Group, then class:
-7, 14, -8, -13, -10, 10, -26, 21, 10, -16, 8, -7, -15, 11, -7, -1, 1, 17, -9, 4, 11, 10, -21, 18, 15, 23, -1, 11, -4, 11, 8, 5, 4, -20, 2, 9, -3, 5, 7, -7, 2, 3, 41, 5, 4, 1, 6, 13, -9, -6, -7, -20, 12, -36, -1, -12, 4, 7, -17, -1 => F j220
-10, 11, -20, 8, -1, 2, -26, 22, 6, -15, 5, -3, -1, 17, 10, 29, -3, 3, 11, 40, 5, 42, -15, 21, 22, -3, -26, -11, 20, 14, 17, 5, 20, -9, 39, 3, -8, 25, -8, 7, 6, 2, 12, 28, 2, -16, 13, 6, -11, 30, 8, -5, 1, -16, 11, -17, 10, 23, -33, -5 => F j482
-30, -2, 5, 12, -1, -31, 15, -11, 3, 8, -23, 21, 50, -6, -4, 47, 3, -56, 27, 21, -11, 17, -3, -12, 1, 79, -12, -22, 27, -13, 20, 3, 37, -26, 42, -6, 7, 13, -19, 5, 12, 12, -37, 16, -17, -18, -32, 0, 6, 14, 12, 22, 0, 34, 2, -4, -5, 26, 7, -10 => G J596
-1, -2, -6, -9, -12, 5, -31, 27, 17, -22, 1, -8, -1, 12, -2, 11, -11, 8, 9, -3, -1, 29, -7, 12, 10, 8, -15, -1, 2, 4, 1, -1, 22, -15, 3, -21, -7, 13, 0, -15, 9, 6, 29, -2, -13, -3, 10, 12, -8, -21, -16, -18, 1, -13, -7, -17, -9, 15, 0, -8 => R j435
-4, 5, -11, -18, -12, 17, -21, 14, -11, -4, 8, -2, 4, 16, 10, 13, -8, 8, -4, -4, 7, 25, 7, 10, 24, 18, -16, -2, 22, -2, 28, 8, 2, -9, 30, 11, 3, 10, -13, -15, -2, 0, 13, 6, 1, -16, 26, -12, 1, -29, 13, 4, 5, -18, -5, -21, 1, 17, -38, -16 => R j435
17, -6, -5, -18, -27, 12, 9, -26, 2, 6, 5, -20, -2, 2, -14, -10, -8, -7, 0, -50, -6, -40, 18, -13, -19, 9, -10, -9, -30, -14, -14, -6, -9, 24, -13, 5, 11, -9, -34, -18, 0, -2, 8, -11, -16, 11, -12, 7, 3, -2, -4, 9, 1, -18, -1, 23, -4, -7, -19, -9 => W j651
2, -2, -5, -28, -3, 12, -21, 4, -12, -5, 10, -17, -2, 20, 15, 7, 0, 6, 6, -18, 22, 9, -3, -13, 20, 14, -27, 2, 0, -10, 16, -12, -18, -13, 20, -18, 13, 7, -7, -19, -8, -21, 46, -2, -1, -11, 2, -11, 3, -6, 0, 7, 15, -18, 1, -9, 3, 13, -47, -9 => W j528
-13, 8, -7, 7, -20, -7, -27, 22, 0, -19, 2, -7, 5, 21, 19, 37, -7, -1, 15, 31, 0, 43, -13, 19, 12, 8, -33, -15, 37, 6, 25, 7, 14, 3, 46, -2, -10, 21, 2, 11, -5, 7, -2, 26, -6, -12, 21, -3, -3, -26, 4, -21, 14, -24, 3, -29, -7, 32, -13, -11 => F j482
-28, 5, -2, -22, -5, 14, -16, 10, -20, -11, 5, -14, -1, 32, 5, 27, 6, 1, -13, -16, 20, 19, -11, 11, 7, 24, -13, 2, 20, 0, 40, 11, -8, -7, 17, 7, 12, 7, -2, -13, -14, -5, 3, 1, 12, -5, 21, -21, 11, -34, 12, 0, 5, -18, 21, -18, 1, 10, -46, -14 => R J972
5, 4, 4, -18, -15, 16, 1, -25, -6, 6, 4, 5, 16, -7, -27, -5, -7, -8, -1, -41, -3, -14, -1, -57, -16, -2, -16, 1, -4, -18, 5, -7, 14, -2, 2, -6, 22, -10, -13, -40, -6, 4, -6, -17, -6, 5, -4, -4, 5, -33, -1, 9, -1, 3, -10, 14, 2, -5, -13, -25 => W j651
-11, 17, 7, -27, -8, -2, -12, 4, -5, -16, -13, -1, -2, 7, 3, 6, 8, -2, -17, -6, 3, 23, 8, 9, 10, 11, -18, -2, 21, 0, 23, -9, 18, -31, 31, -5, 12, 5, -2, -11, -14, 5, 28, -13, -2, -15, 7, 2, -4, -5, 6, 12, 8, 4, 3, -9, 7, 5, -28, 3 => G J596
3, 3, -6, -7, -12, 7, -28, 5, -21, -14, 7, -23, 0, 16, 3, 14, -10, 15, -2, -12, 2, 6, 2, 2, 7, 10, -12, -7, 0, 1, 8, 3, -9, 8, 18, 3, 5, 5, 3, -14, -3, 1, 19, 13, 26, 6, 9, -12, -1, -6, 3, -9, 13, -28, -1, -7, 2, 9, -32, -4 => R J972
-12, -1, -10, -17, -4, -20, -14, 9, 5, -7, -11, 12, 30, 7, 13, 22, 5, -12, 18, 2, 0, 28, -2, 1, 6, 7, -37, -13, 5, -15, 15, 0, 15, -15, 45, -7, 1, 18, -16, -20, 6, 3, -7, 8, -10, -21, 8, 13, 5, 8, 14, 5, 17, -5, 11, -1, -6, 11, -44, -16 => G J596
